Each row is shifted at random along 7 fixed directions that mean nothing.
Known rows, with every way that one mark hangs from another:
nifo[dudu nozet tufe[fafus falo]]: 227  -189  -44  1  40  -315  -177  334  179  -147  -17  108  285  211  65  -145  -93  -98  182  140  346  -4  182  355  10  176  27  -336  -198  27  150  -153  -440  46  117  106  111  134  -179  -206  9  292  -164  240  257  -352
falo[rovula[nuzi[fafus[mukezaz[gilene]] nozet tufe] voder]]: -98  -156  -38  -140  -85  -203  -341  405  -98  -374  -157  -114  103  205  131  -145  263  137  -6  345  212  -317  168  80  142  125  -54  -92  7  -151  120  -662  -28  -35  5  31  188  1  -172  -27  -29  165  -246  253  32  218
nifo[falo[fomel] tufe]: 101  22  36  47  -164  30  10  169  -14  83  78  -4  542  -156  301  -289  362  -133  44  12  29  132  119  469  -3  -173  70  -168  -217  167  -207  52  -6  14  -116  -28  120  330  -356  42  159  169  -87  269  -5  -140
falo[fomel[rofum] rovula[nifo nuzi[nozet]] tufe[fafus]]: -172  -156  -19  -46  -87  -95  -232  259  -187  -154  -184  133  -18  69  213  -184  169  156  123  315  281  -225  117  221  -32  36  170  -284  -52  10  63  -370  110  159  11  -36  247  146  27  18  176  471  -375  593  -258  390
rofum[falo[fomel rovula[nifo[dudu]] tufe]]: 98  -202  197  21  -139  -330  110  518  -73  112  13  -133  299  102  151  -96  71  163  57  262  331  -237  228  297  -243  35  -107  -142  -2  -93  -47  -151  178  43  -125  -37  -6  132  -361  -17  304  232  -81  321  -106  15
nifo[dudu[gilene[fomel]] falo[rovula[voder]] tufe]: 51  173  -5  -169  8  247  -291  39  159  -146  37  -25  447  -110  324  -359  262  -89  234  206  14  104  152  428  241  -43  251  -307  -7  266  -267  -110  -170  62  175  6  123  11  -365  107  77  120  -189  277  21  -109
falo[rovula[nifo nuzi]]: 308  -105  237  -107  -218  -87  -44  212  -80  -10  229  46  140  -96  222  -216  239  195  320  280  170  64  -22  189  97  29  -75  -238  3  -89  -67  -38  -190  -35  -198  -116  90  165  -30  105  -20  324  -148  220  49  -52
nifo[dudu[rovula] tufe[falo[fomel]]]: 119  45  108  -25  29  91  42  178  17  121  23  144  248  -113  148  -153  63  -44  255  168  186  139  285  498  -81  -143  140  -105  -132  49  -272  22  137  108  -10  -67  142  -21  -153  -19  112  365  -393  210  210  -212
tufe[fafus[mukezaz rovula[nifo]] falo]: 32  1  170  80  172  198  -47  346  -331  -24  -93  99  -165  -90  -186  45  88  122  213  230  16  -208  298  267  -13  -45  104  -37  -55  -158  -70  -229  80  235  -14  -69  60  -11  56  -249  -75  406  -426  161  131  1
nifo[dudu[rovula[voder] tufe[falo]] nozet[nuzi[fafus]]]: -67  -9  37  11  -61  -70  -246  269  73  -194  57  -51  474  313  100  -106  43  -12  184  214  285  -139  194  342  239  51  31  -121  0  60  -222  -285  -248  59  234  -37  23  26  -300  -41  1  55  -52  187  278  -299
rofum[falo[fomel rovula[nifo[nozet]] tufe[fafus]]]: -14  -72  41  92  -122  -123  -5  211  -71  -1  139  98  230  -23  84  -106  125  55  292  130  187  -225  135  230  -19  76  149  -135  22  -193  -110  74  157  133  -202  -81  52  343  -154  -26  154  374  -47  419  -125  11
mukezaz[rovula[nifo nuzi[falo nozet tufe]]]: 221  -407  119  -60  -8  -113  -25  462  18  -118  -163  89  140  -12  103  -120  161  158  163  246  365  -15  45  142  101  65  -89  -85  -171  -125  79  -401  -200  -136  -238  10  253  25  76  27  -74  384  -477  148  201  -3
nozet[nuzi tufe[fafus[rovula[nifo[dudu]]]]]: 192  -162  230  -147  -68  107  -327  47  335  -28  58  -75  112  -4  -46  -386  42  95  360  175  215  12  -243  259  308  127  85  -214  246  -220  -98  146  -337  -2  -32  -77  -61  256  -91  229  -48  205  -24  367  287  -334
rofum[falo[fomel rovula[nifo voder] tufe[fafus]]]: -241  31  47  -293  156  186  -232  212  9  -272  -177  -68  45  17  124  -113  73  77  114  417  108  -283  174  270  153  144  272  -10  161  -125  -175  -216  407  215  10  -9  -41  -134  -95  5  75  225  -246  313  -119  182
rofum[falo[fomel rovula tufe[fafus]]]: 50  32  -76  -266  189  149  -175  46  24  -118  -84  176  -194  -232  24  -134  99  31  279  284  67  -84  10  333  4  -4  403  -104  117  -241  -78  -50  415  165  -239  -54  54  52  186  43  39  556  -412  423  19  95
mukezaz[gilene rovula[nuzi[nozet[tufe]]]]: -315  -13  175  117  -318  66  63  464  -193  -45  -132  163  110  91  30  -317  122  90  517  78  230  -70  227  228  16  -112  29  173  -114  -289  -164  -498  177  67  -120  145  193  222  -277  55  -60  144  -379  165  9  -17
rovula[nifo[falo] nuzi voder]: 285  -19  87  -247  -32  20  248  169  82  -81  330  191  277  -222  341  70  119  131  571  300  364  83  96  168  113  -101  109  -132  -129  -113  -152  149  56  -103  -312  -251  237  215  275  100  -142  491  -507  -92  123  -116
rovula[nifo[tufe] voder]: 34  -22  305  -271  -72  73  -161  50  271  -295  228  -284  397  70  250  -230  82  72  480  470  104  -55  67  248  347  303  -28  107  204  -149  -262  77  -356  -70  90  -58  -36  -67  -261  -83  -67  117  56  -60  -70  -212
nuzi[fafus[mukezaz rovula] falo[tufe]]: 121  -99  114  181  -249  -296  -23  397  -149  105  58  -117  299  213  -317  3  155  153  355  38  205  -462  266  235  -78  64  -103  247  -27  -483  -31  -81  48  -99  -201  -119  -38  260  -132  -201  110  462  -129  241  38  -234
nuzi[fafus nozet tufe]: -1  -88  11  538  -165  -2  -38  319  -365  -283  -99  -243  303  -124  126  -80  542  9  -52  438  57  -64  209  351  -71  -206  121  106  -131  -226  -163  -544  -233  101  41  107  139  152  -493  -359  110  338  -178  189  -335  257
gilene[fomel mukezaz[rovula] nifo[dudu tufe] nozet]: 306  -303  249  -125  -91  260  -284  70  500  116  -67  -317  35  -290  55  -543  -77  -348  66  14  -106  73  144  144  104  317  -29  -356  -35  176  104  -87  -592  43  87  -14  235  299  -392  504  -10  182  228  90  93  153
nifo[dudu[gilene[nozet]] tufe[fafus]]: 51  -160  3  -40  31  -20  -463  151  277  -152  -46  -91  203  161  22  -352  -12  -100  247  177  104  -53  122  331  208  395  113  -213  57  51  -9  -217  -483  49  205  110  123  94  -334  -104  57  130  99  330  185  -215
nifo[falo[fomel[rofum] rovula[voder] tufe[fafus]] nozet]: 48  -9  -82  -180  -77  -16  -220  211  -137  -175  -91  61  432  -17  388  -336  387  -137  -154  183  121  -15  101  402  119  -231  148  -475  -273  395  -58  -167  76  152  18  46  77  95  -148  135  180  180  -134  394  -147  107
nuzi[fafus[mukezaz[rovula[nifo]]] falo tufe]: 22  -176  183  124  -185  68  -224  336  -29  -9  -147  -294  548  194  -153  -47  252  142  186  204  168  -310  280  188  278  204  -86  373  -40  -402  -264  1  -42  -11  -63  7  -99  -47  -263  -218  96  195  -120  83  -18  -188
fomel[rofum tufe[falo[rovula[nifo]]]]: 174  -183  151  140  -103  -9  -224  246  109  -170  123  229  54  -117  140  -195  186  42  351  128  35  -47  -40  284  76  58  7  -369  -50  102  -37  35  -101  -66  29  -131  317  266  54  49  204  343  -283  437  157  130
fafus[mukezaz rovula[nifo nuzi[tufe[falo]] voder]]: 180  -2  342  -309  -109  32  94  198  -119  44  167  -137  244  -3  121  -103  158  156  346  302  72  -141  238  109  132  6  -181  121  44  -289  -163  200  76  -73  -158  -254  40  13  77  97  -108  265  -162  -13  111  -220
fafus[mukezaz rovula[nuzi[nozet]]]: -26  74  201  -349  -150  188  -233  94  -98  3  -130  1  34  94  -4  -262  215  -35  182  117  -157  -158  216  226  314  152  1  161  41  -257  -72  -10  353  -27  -133  -112  -48  79  113  244  -172  139  -187  260  373  -220
nozet[nuzi[fafus[rovula] falo] tufe]: 78  14  220  106  -129  34  -29  223  -30  -6  14  -319  144  -85  -94  -285  201  239  247  332  181  -94  -108  345  62  -288  40  57  180  -361  -167  -232  -264  12  9  -85  -91  85  -328  11  51  268  -146  172  -66  -136
nuzi[fafus[mukezaz] falo[rovula] nozet tufe]: 162  -191  -64  256  -62  -19  -379  165  -200  -291  -273  -306  222  -92  -37  -124  572  107  -116  365  25  -254  134  187  181  -8  56  73  18  -318  -23  -424  -297  -11  19  57  63  -104  -209  -276  97  394  -208  264  -255  201
dudu[nifo tufe[falo[rovula]]]: -190  267  226  -52  9  431  -355  -82  42  -57  100  53  191  -22  -75  -131  185  150  585  276  -72  30  31  452  425  221  158  11  299  -144  -589  177  -30  209  144  -183  29  -138  -43  -169  3  317  -156  275  225  -214
nozet[nuzi[fafus tufe[falo]]]: 57  -51  213  306  -296  101  -105  167  43  55  222  -190  375  -66  12  -173  254  136  422  181  158  -77  37  279  175  3  -37  127  97  -413  -305  149  -174  102  -75  -96  13  355  -363  -134  106  243  69  200  -58  -269
rovula[nuzi[nozet tufe] voder]: -85  -79  24  -67  -86  -109  58  280  -35  -311  50  -145  161  -58  291  -33  231  107  296  527  225  -72  179  197  83  -64  10  90  -16  -302  -54  -315  20  -16  -88  -98  252  88  -106  -79  -55  341  -315  4  -59  77
nifo[dudu[gilene] falo[rovula[voder] tufe] nozet]: 293  -21  -64  -215  -31  -267  -130  149  134  -127  160  120  371  70  284  -290  150  -71  395  164  310  6  22  401  37  -8  100  -494  -106  133  16  -144  -315  -27  -26  40  71  132  -139  36  111  374  -116  320  56  -264
nuzi[nozet tufe[falo[fomel]]]: 140  -203  71  318  -49  -26  70  161  -118  20  -23  -93  163  -308  151  -143  423  16  182  328  121  74  155  375  -26  -168  32  -40  -113  -271  -117  -23  -64  99  -178  -50  205  152  -185  -209  183  545  -300  201  -126  30
nuzi[falo[fomel] tufe[fafus[mukezaz rovula]]]: 62  -113  -33  26  122  136  -182  44  -67  -62  -145  -33  135  -182  -77  -71  331  -19  194  168  27  -127  118  269  132  -12  173  126  -23  -322  -93  56  110  105  -215  -121  112  118  26  -82  39  527  -325  315  41  -10
tufe[fafus[mukezaz[gilene]]]: -88  7  52  312  -171  53  -181  266  -261  -131  7  7  29  0  -93  -129  229  -20  301  118  -81  -177  169  224  -46  54  84  72  34  -194  -73  -383  -191  164  1  95  81  370  -349  -268  -10  183  -17  251  -101  44
fafus[mukezaz rovula[nifo[nozet] nuzi[falo[tufe]]]]: 116  -17  406  -156  -284  -190  194  422  -303  166  30  -233  367  237  80  -172  131  164  167  242  97  -193  306  197  -19  -34  -314  119  -74  -198  -76  -47  -13  -39  -53  -148  -145  14  -172  57  -2  136  -7  50  10  -256
nuzi[nozet tufe[fafus[mukezaz] falo]]: -35  -46  -15  274  -2  312  -159  38  -109  -66  -127  174  82  -249  -35  -34  370  -79  287  155  6  -4  260  301  252  21  292  35  -95  -333  -243  163  245  232  -158  -46  169  184  81  -153  17  517  -421  287  108  -9
gilene[nifo[falo[fomel[rofum]]] nozet]: 164  -90  195  -34  -23  74  -82  24  56  -76  117  -245  -126  -368  154  -318  99  -181  315  254  -67  -16  42  396  -138  63  58  -214  -5  14  72  -280  -385  82  62  -2  179  206  -367  87  62  372  104  95  -212  212
nuzi[fafus[mukezaz] falo[fomel rovula[voder]] nozet tufe]: -30  -111  -32  89  -148  -13  -344  -45  31  -48  -126  -307  371  38  -112  -58  360  131  333  293  178  -435  302  169  358  160  116  312  95  -586  -157  151  126  13  -137  -94  6  -15  -52  -176  129  510  -275  211  -160  -67
falo[fomel rovula[voder]]: -207  -156  107  43  -212  -487  -63  472  -94  43  90  -161  230  303  56  -76  88  135  186  182  317  -477  300  247  -80  127  -193  -49  -7  -134  114  -394  185  10  -162  -70  128  284  -449  -18  203  192  -125  315  99  57
gilene[nifo nozet[nuzi[falo[rovula] tufe]]]: 0  -158  84  280  -69  18  -140  192  2  -221  24  -102  -87  -282  63  -249  253  -207  61  25  33  -121  6  195  -33  110  18  -282  15  -50  120  -545  -360  110  14  -53  336  414  -472  226  26  280  138  311  -53  385
falo[rovula[nuzi[fafus[mukezaz] nozet]] tufe]: 192  81  87  -205  -284  65  -246  -78  1  -88  141  32  9  -154  110  -360  286  129  522  318  31  16  -105  232  149  28  143  -82  180  -391  -158  124  -60  16  -165  -64  13  147  147  59  -3  530  -88  369  -213  -106
fomel[tufe[fafus[rovula[nifo]]]]: 294  -30  280  201  -165  42  122  248  -25  62  246  131  209  -144  39  -126  143  12  524  185  74  105  49  330  -92  -121  84  -178  -61  -81  -226  302  31  53  -162  -179  100  386  33  84  64  448  -243  227  153  -168
tufe[fafus falo[fomel]]: -183  -64  52  322  8  184  -108  350  -226  51  -81  -17  77  -99  -64  -55  199  46  115  209  61  -177  297  350  61  -58  98  -44  -109  -61  -161  -154  114  351  -3  -12  98  182  -266  -300  154  264  -220  238  -69  24

Rows:
-107  3  282  -5  -76  330  44  418  2  164  -188  151  43  71  -140  47  -122  -159  270  -84  194  -109  483  376  -53  181  209  8  -169  -5  -275  -178  452  271  -48  -60  139  274  -195  323  -18  246  -455  166  437  46 -> gilene[mukezaz[rovula] nifo[dudu[tufe[fafus]]]]
61  -49  183  -223  61  138  -431  80  98  -281  6  -320  89  -10  5  -359  131  70  192  400  -167  -110  25  273  247  200  -53  5  219  -135  -93  -98  -518  54  236  24  -20  -132  -240  -264  -62  117  167  134  -97  -225 -> nifo[tufe[fafus[mukezaz rovula[voder]] falo]]
-15  -403  150  271  -143  -227  -24  501  125  242  -61  -298  -16  -68  -78  -281  -73  -34  -78  38  34  -266  295  159  -101  38  -196  -337  -200  52  276  -359  -311  9  23  -93  269  379  -422  166  259  212  32  167  179  396 -> gilene[fomel[rofum] mukezaz nozet[tufe[falo]]]
63  -179  136  -159  -11  52  -237  217  190  -95  -111  43  -122  -25  -38  -367  36  -212  344  28  100  -10  105  265  44  278  58  -117  -48  -97  80  -360  -24  47  -87  75  140  172  -183  197  -40  269  -126  157  221  52 -> mukezaz[gilene[nifo nozet]]
229  -322  6  -181  -26  38  -389  39  428  -46  23  226  -167  -169  -140  -526  -20  -135  688  -88  87  24  -129  80  221  264  86  -136  18  -253  204  -179  -337  -170  -335  92  299  339  121  232  -181  461  -214  236  330  -111 -> mukezaz[gilene[fomel nozet] rovula]
217  -184  120  0  -54  -49  -113  282  -50  223  -16  -84  104  -131  -36  -258  202  157  26  246  178  -52  73  272  53  -211  -16  -324  -29  8  -72  110  -56  82  -116  -107  90  73  -62  17  228  305  -255  236  52  -30 -> nozet[tufe[fafus[mukezaz] falo[fomel[rofum] rovula[voder]]]]
113  84  187  45  -170  165  -97  104  10  28  163  250  13  -131  -17  -36  -5  96  673  184  -23  -101  172  320  11  -18  286  -54  51  -187  -260  449  443  83  -68  -184  138  261  231  86  146  441  -409  346  156  -22 -> fomel[rofum[falo[rovula]] tufe[fafus[mukezaz]]]
34  -253  133  -89  -128  -152  -117  483  41  -289  61  -99  306  173  149  -168  64  179  213  319  312  -198  68  66  131  140  -153  -8  -36  -62  15  -522  -454  -165  -24  41  244  95  -217  -90  -121  108  -136  45  -11  -26 -> mukezaz[rovula[nifo[tufe] nuzi[fafus] voder]]
-257  146  -71  -78  120  313  -127  80  -84  -191  -161  113  -127  -190  7  -119  117  -63  272  233  -86  -179  105  321  20  5  406  155  130  -288  -179  -227  388  214  -113  35  54  134  -44  -71  5  354  -286  365  -127  143 -> rofum[falo[fomel tufe[fafus[mukezaz[rovula]]]]]
-14  -35  266  -118  -175  46  -122  291  103  44  4  -75  311  90  158  -101  51  -108  270  118  242  -179  349  446  10  192  27  -131  -86  108  -151  -56  261  129  66  -46  50  199  -443  216  168  133  -192  229  121  -56 -> gilene[nifo[dudu falo[fomel[rofum] rovula[voder]]]]
19  -197  58  -258  -5  -29  -520  294  163  -61  -316  -313  122  255  -75  -189  114  187  -74  269  230  -396  95  210  307  181  -54  38  137  -135  72  -394  69  -14  43  -34  -64  -132  -112  65  101  100  -256  271  196  -46 -> nozet[nuzi[fafus[mukezaz] falo[fomel[rofum] rovula[voder]]]]
-40  3  211  -166  62  62  -397  -80  142  -73  273  -131  184  175  -207  -74  -94  235  800  396  43  -173  53  263  222  329  12  72  407  -162  -431  23  -465  34  163  -233  80  -174  5  -293  -74  424  78  75  246  -266 -> dudu[nifo rovula[voder] tufe[fafus[mukezaz[gilene[nozet]]]]]
133  -67  -65  114  10  39  -118  242  -79  -62  -132  17  68  -143  -23  -172  338  32  -7  102  196  -119  -42  295  -8  -241  153  -82  -17  -145  -1  -401  53  36  -180  -105  148  256  -58  85  56  433  -352  401  36  70 -> nozet[nuzi[fafus[rovula] falo[fomel tufe]]]
-258  -75  215  -105  -37  12  -374  144  332  -39  34  -100  -119  196  -265  -226  -223  282  684  217  271  -317  -96  265  326  317  70  -11  350  -553  -61  -6  -152  136  55  -54  -113  154  -151  -55  -14  278  -120  344  285  -324 -> nozet[nuzi tufe[fafus falo[rovula]]]
61  -47  -35  305  -8  35  102  219  -178  -83  -203  58  23  -307  1  -117  437  -2  83  231  119  41  114  414  41  -332  245  -58  -120  -184  -78  -349  97  36  -177  -32  153  86  -85  -15  81  504  -580  213  45  162 -> nuzi[falo nozet[tufe]]
